Below are the code and all the weights of a small trained network. Each question names an input and a target symbol and asks about switching units off, where a switched-off unit gives its printed mean instead of its output.

import numpy as np


def w(rows, s, z=0):
    codes = np.array(rows[::2]) - 128.0
    scale = np.full(codes.shape[1], s)
    scale[-1] = z or s
    return codes * scale


def f(y):
    return np.maximum(y, 0)


def softmax(a):
    e = np.exp(a - a.max(-1, keepdims=True))
    return e / e.sum(-1, keepdims=True)


def log_softmax(a):
    a = a - a.max(-1, keepdims=True)
    return a - np.log(np.exp(a).sum(-1, keepdims=True))


def net(x, mask):
    ids = ['ΘΞΠΦαβγδεζηλμστψ'.index(c) for c in x.split()]
    T = len(ids)
    res = E[ids] + P[:T]
    r = res
    for j in range(2):
        rows = slice(4 * j, 4 * j + 4)
        q, k, v = (r @ M[0][rows].T for M in (Q, K, V))
        z = softmax(np.where(np.tri(T) > 0, q @ k.T / 4**0.5, -1e9)) @ v
        o = O[0][rows]
        res = res + np.where(mask[j], z, o[:, -1]) @ o[:, :-1]
    y = f(res @ A[0][:, :-1].T + A[0][:, -1])
    res = res + np.where(mask[2:14], y, B[0][:, -1]) @ B[0][:, :-1]
    return log_softmax(res[-1] @ U[:, :-1].T + U[:, -1])


Q, K, V, O, A, B = {}, {}, {}, {}, {}, {}
E = w([
[75,80,122,58,65,95,209,200,153],'Θ',
[95,192,71,69,76,187,189,87,144],'Ξ',
[132,45,230,69,152,134,130,114,119],'Π',
[149,102,60,117,125,103,176,146,111],'Φ',
[91,122,70,137,107,47,95,151,166],'α',
[66,34,137,181,53,74,78,130,198],'β',
[149,26,132,168,128,186,196,145,109],'γ',
[55,123,144,148,99,191,109,156,124],'δ',
[68,109,151,149,137,80,109,88,68],'ε',
[185,133,145,167,100,178,223,35,62],'ζ',
[104,80,133,254,113,173,92,112,72],'η',
[141,86,40,114,103,186,160,135,108],'λ',
[155,181,118,149,76,123,201,170,64],'μ',
[126,122,176,149,171,109,208,92,117],'σ',
[198,51,193,152,94,60,193,138,112],'τ',
[152,138,137,138,49,52,159,56,121],'ψ',
],0.021)
P = w([
[87,136,120,111,78,59,116,145,8],'0',
[122,166,147,129,106,133,128,145,125],'1',
[100,143,162,131,129,114,129,152,125],'2',
[102,143,154,138,117,123,119,145,126],'3',
[101,154,144,140,102,130,116,137,123],'4',
[95,143,150,140,114,123,119,142,127],'5',
[97,144,149,138,114,128,117,138,129],'6',
[85,133,153,134,120,115,122,146,123],'7',
[94,134,152,142,113,122,112,138,122],'8',
[99,147,138,138,102,130,112,132,117],'9',
[88,136,145,138,112,117,114,140,116],'10',
],0.016)
Q[0] = w([
[166,74,143,68,116,85,200,61,39],'head 1',
[102,34,160,55,71,153,173,90,128],'head 1',
[130,119,142,76,104,80,131,75,55],'head 1',
[70,137,84,88,157,19,155,155,173],'head 1',
[170,144,95,91,189,145,97,185,164],'head 2',
[119,161,119,128,179,151,57,94,132],'head 2',
[254,179,111,95,215,152,86,23,178],'head 2',
[170,182,168,101,181,147,42,109,164],'head 2',
],0.0086)
K[0] = w([
[161,125,98,90,133,70,193,94,71],'head 1',
[139,49,119,79,103,133,132,154,105],'head 1',
[170,123,133,81,60,80,157,128,60],'head 1',
[123,162,114,116,98,30,133,169,172],'head 1',
[152,142,169,146,143,151,160,115,186],'head 2',
[130,156,166,196,173,185,139,130,211],'head 2',
[142,161,135,244,155,163,177,112,227],'head 2',
[171,120,161,111,171,187,137,128,188],'head 2',
],0.011)
V[0] = w([
[79,131,173,194,103,227,118,81,106],'head 1',
[109,120,76,152,113,139,134,135,116],'head 1',
[72,176,109,185,110,79,93,137,169],'head 1',
[100,176,145,148,72,21,236,109,145],'head 1',
[103,61,79,141,137,101,142,139,145],'head 2',
[131,191,8,94,107,238,101,166,148],'head 2',
[47,124,154,127,80,187,67,81,207],'head 2',
[1,155,179,93,157,151,121,180,105],'head 2',
],0.0065)
O[0] = w([
[77,103,157,140,150,2,158,171,26,156],'head 1',
[153,101,100,184,213,107,156,144,80,151],'head 1',
[97,101,137,65,107,137,81,194,155,142],'head 1',
[197,188,129,116,114,123,97,137,166,245],'head 1',
[236,168,58,172,145,35,106,114,189,129],'head 2',
[114,150,149,36,123,28,170,93,96,61],'head 2',
[85,160,116,206,88,147,208,177,139,13],'head 2',
[146,129,48,93,90,202,114,61,120,184],'head 2',
],0.0075,0.011)
A[0] = w([
[104,137,180,94,123,159,125,221,113,254],'neuron 1',
[113,183,128,131,170,134,148,156,24,8],'neuron 2',
[124,125,130,151,75,39,59,145,81,232],'neuron 3',
[112,149,152,85,174,81,200,67,75,182],'neuron 4',
[107,87,151,95,112,207,131,213,98,247],'neuron 5',
[78,2,131,138,82,85,139,103,190,72],'neuron 6',
[213,162,131,167,120,112,147,96,118,61],'neuron 7',
[119,125,54,81,128,146,93,170,165,226],'neuron 8',
[100,108,84,104,129,23,75,154,99,186],'neuron 9',
[82,164,113,164,163,109,87,112,68,43],'neuron 10',
[155,91,117,184,103,148,70,146,153,206],'neuron 11',
[146,66,190,182,93,88,164,98,100,45],'neuron 12',
],0.0083,0.002)
B[0] = w([
[169,175,155,142,131,49,148,126,2,202],'neuron 1',
[135,156,158,61,119,84,187,186,79,200],'neuron 2',
[100,141,138,109,170,178,104,117,215,254],'neuron 3',
[126,81,202,243,173,253,82,132,121,170],'neuron 4',
[133,121,79,134,79,70,84,111,89,213],'neuron 5',
[162,121,124,76,150,198,171,97,103,175],'neuron 6',
[142,92,128,164,158,83,139,205,124,230],'neuron 7',
[42,38,160,83,147,75,221,103,153,170],'neuron 8',
[184,198,163,150,163,120,183,136,152,201],'neuron 9',
[128,71,60,147,120,50,150,53,246,165],'neuron 10',
[70,176,72,107,159,179,133,138,101,212],'neuron 11',
[104,99,173,100,54,151,88,202,141,169],'neuron 12',
],0.0067,0.0094)
U = w([
[86,119,101,184,155,60,170,191,188,84],'Θ',
[162,61,119,87,51,61,98,220,144,41],'Ξ',
[156,148,174,170,235,126,210,82,120,132],'Π',
[176,60,53,118,163,138,142,115,58,86],'Φ',
[66,118,159,154,119,17,95,148,93,97],'α',
[159,90,129,163,113,166,127,103,53,2],'β',
[94,161,122,66,141,158,97,173,130,120],'γ',
[177,139,77,92,185,83,142,183,93,254],'δ',
[114,133,146,116,10,114,214,65,115,207],'ε',
[195,89,135,145,35,46,62,142,171,128],'ζ',
[206,71,2,101,198,77,156,95,97,107],'η',
[52,202,212,65,117,218,148,155,120,24],'λ',
[173,173,115,166,123,34,79,53,168,177],'μ',
[153,161,103,171,243,155,53,106,95,103],'σ',
[111,212,133,95,121,88,68,216,76,212],'τ',
[205,116,160,10,159,121,47,58,28,125],'ψ',
],0.0066,0.0035)

Each question gives the input, a string of symbols that net reads in full, and the target symbol t.
The units are the heads (4 rows each of Q, K, V and O) and the neurons (one row each of A and B). Each row of codes is followed by its name. A weight is (code - 128) times the scale printed after its matrix; where a second scale follows, it is the last column's (O, A, B and U).
mask holds one flag per unit, heads first, then neurons. A switched-off unit (its flag False) gives its mean, the last column of its rows in O or B, instead of its output. The means were averaged over made-up inputs and are rounded, as every weight is.
A unit's drop is (log p(t) with every unit on - log p(t) with that unit switched off) / (log p(t) with every unit on - log p(t) with every unit switched off).
The circuit of an input: a set's keep is (log p(t) with only the set's units on - log p(t) with every unit switched off) / (log p(t) with every unit on - log p(t) with every unit switched off). Starting from the 12 units with the biggest drops (on a tie, the unit counted first), units are removed one at a time, each time the one whose removal leaves the highest keep (on an exact tie, the one counted first), for as long as the keep stays at least 0.8.
units of the circuit, in order: the units of the circuit, biggest drop first
k most important neurons: the k neurons with the biggest drops, biggest first
heads that matter: for each layer, one digit per head in row order, 1 if its drop is at least 0.15 and else 0, layers parted by /
drop when u is switched off: that unit's drop, to one decimal
input β μ Φ μ δ λ Ξ τ δ η, target Θ: heads that matter -> 11
input μ ε β, target ψ: units of the circuit, in order -> (neuron 6; head 2)
input τ μ τ μ τ σ λ Φ ψ, target σ: heads that matter -> 01
input δ τ τ μ δ μ μ μ ψ, target ε: most important neuron -> (neuron 5)
input δ μ ψ μ μ β δ Ξ, target ε: units of the circuit, in order -> (head 2; neuron 8)
input ψ ψ λ Θ ψ η ε, target σ: units of the circuit, in order -> (head 2; head 1; neuron 2)
input μ μ Φ β Φ Θ α τ, target ψ: heads that matter -> 01
input ψ γ ζ Π μ δ η, target α: heads that matter -> 11
input δ Φ ε δ ζ, target β: units of the circuit, in order -> (neuron 4; head 1; neuron 12)
input λ μ ε, target Π: heads that matter -> 01
input δ ψ Φ σ μ Φ Φ λ ε ψ μ, target ε: heads that matter -> 01
input μ δ η, target α: heads that matter -> 10
input Π δ β δ δ μ δ μ γ, target β: heads that matter -> 11
input μ μ ψ δ Φ ψ μ β δ, target ψ: heads that matter -> 01
input μ μ η μ δ, target α: 2 most important neurons -> (neuron 10; neuron 5)
input σ η τ δ μ γ ε τ ε, target σ: 2 most important neurons -> (neuron 11; neuron 2)
input μ γ γ, target ψ: 2 most important neurons -> (neuron 7; neuron 6)
input δ ε Θ, target ε: most important neuron -> (neuron 8)
input Φ δ μ ε, target μ: drop when head 2 is switched off -> 0.4
input Π μ ψ δ λ λ μ μ β, target γ: drop when neuron 6 is switched off -> 0.1
input μ ψ ψ μ γ β β δ δ, target ψ: drop when head 2 is switched off -> 0.7
input τ μ ψ, target σ: drop when head 2 is switched off -> 0.8
input μ δ γ, target ψ: most important neuron -> (neuron 7)
